Two labels a row:
0.23,-0.41,0.67,-0.26,-0.98,0.97,0.22,1.21,-0.82,-1.21,-3.44,0.46,-0.43,-0.89,-2.33,-0.07,-0.45,0.28,0.31,0.15,1.73,-2.00,0.57,0.88,-0.32
Gg + F
-0.30,-0.42,-0.44,0.36,0.80,-1.80,-0.19,1.04,0.54,-0.86,5.04,-0.79,-0.30,0.98,7.24,-0.19,0.64,0.45,0.56,-0.34,-0.25,1.28,-0.03,-0.15,0.16
PB + W
-0.30,-0.29,0.49,-0.84,-0.95,0.24,0.01,1.99,0.14,-1.39,0.72,0.12,-0.99,0.03,-2.66,0.03,0.06,-2.21,-1.41,-0.60,1.20,-1.22,0.50,0.07,-0.02
Gg + B
-1.14,-0.49,0.25,-2.16,-0.63,0.74,-0.24,1.97,-0.91,-1.19,-0.22,-0.31,-1.04,0.14,-2.10,-0.70,-0.33,-1.56,-1.07,-0.66,1.12,-2.24,1.09,0.15,0.22
Gg + F
-0.77,-0.29,-0.05,-0.76,-0.14,0.37,-0.09,2.11,0.22,-0.97,0.85,-0.40,-1.65,0.26,-0.78,-0.31,-0.29,-0.98,-0.32,-0.63,0.86,-1.44,0.60,0.40,0.05
Gg + W
-0.89,0.00,0.64,-2.14,-0.37,1.74,-0.33,2.21,-0.96,-0.68,-1.72,-0.20,-1.65,-0.02,-3.89,-1.07,-0.69,-1.48,-0.54,-0.64,1.28,-2.36,0.83,0.71,-0.27
Gg + W
-1.09,-0.50,-0.28,-2.37,-0.34,-0.10,-0.10,1.80,-0.73,-1.24,1.21,-0.40,-0.73,0.10,0.16,-0.23,0.13,-1.13,-1.43,-0.24,0.68,-1.42,1.01,0.01,0.53
PB + F
0.39,-0.18,0.29,0.06,-1.51,-0.37,0.43,0.24,0.19,-1.02,0.16,0.37,0.19,0.13,-0.74,-0.04,0.11,-1.06,-1.66,-0.22,1.18,0.35,-0.06,-0.29,0.05
Gg + B
-1.12,0.01,0.64,-1.12,-0.71,0.24,-0.79,2.74,-0.15,-1.32,1.32,0.17,-1.15,-0.27,-4.44,-0.36,0.30,-3.13,-0.22,-0.40,0.41,-2.84,0.49,0.03,0.17
PB + B
-0.86,-0.35,0.42,-1.68,-2.09,0.64,-0.09,4.08,0.28,-1.68,-0.77,-0.02,-1.43,-0.65,-8.69,0.08,-0.09,-3.89,-1.69,-0.16,1.37,-2.94,1.37,0.00,0.05
PB + B
-0.37,-0.17,0.31,-0.56,-1.82,-0.40,0.19,2.28,0.78,-1.80,-0.01,0.39,-0.40,-0.14,-4.01,0.08,0.08,-1.91,-1.37,-0.32,1.29,-1.23,0.64,-0.19,0.05
PB + B
-0.60,-0.14,0.40,-1.70,-0.34,1.54,-0.27,1.25,-1.37,-0.59,-1.83,0.00,-1.03,-0.49,-3.58,-0.26,-0.70,-1.23,-0.64,-0.23,0.77,-2.33,0.91,0.50,-0.27
Gg + F

Two labels a row:
0.24,0.00,0.59,0.45,-0.66,0.29,0.25,0.81,1.24,-0.03,0.46,0.29,0.50,0.50,0.64,0.33,0.31,0.03,-0.05,-0.59,-0.01,-0.30,-0.64,-0.41,-0.32
HB + R
1.48,-0.12,-0.30,-0.15,1.17,2.78,1.15,-0.16,-1.09,0.02,0.36,-0.04,-0.95,0.39,0.24,0.47,-1.08,-0.17,0.42,-0.06,-0.63,1.02,-0.87,-1.25,0.02
DN + P
0.85,-0.74,-0.06,-0.67,1.06,0.62,-0.12,0.15,-0.55,0.06,0.26,-0.34,0.18,0.28,0.13,0.20,0.13,0.20,0.76,-0.25,-0.10,1.44,0.35,-0.87,-0.43
DN + M
0.88,-0.32,0.14,-0.09,0.78,1.34,0.61,0.90,-0.78,-0.10,-0.17,-0.50,-0.47,0.38,0.19,0.80,-0.17,0.69,1.01,-0.09,0.21,0.78,-0.38,-0.64,0.37
DN + R
1.59,0.08,-0.30,0.69,-0.36,1.06,0.73,0.10,-1.21,-0.50,0.15,0.16,0.33,0.36,0.57,1.06,0.12,0.26,1.15,-0.16,0.43,0.35,-0.93,-1.29,-0.45
DN + M
0.99,1.02,0.03,0.32,0.77,-0.50,0.51,-0.10,-0.68,0.28,0.34,0.79,-0.21,0.03,0.61,0.14,0.28,0.06,0.23,-0.01,-0.33,0.11,-0.46,-0.34,0.39
DN + R
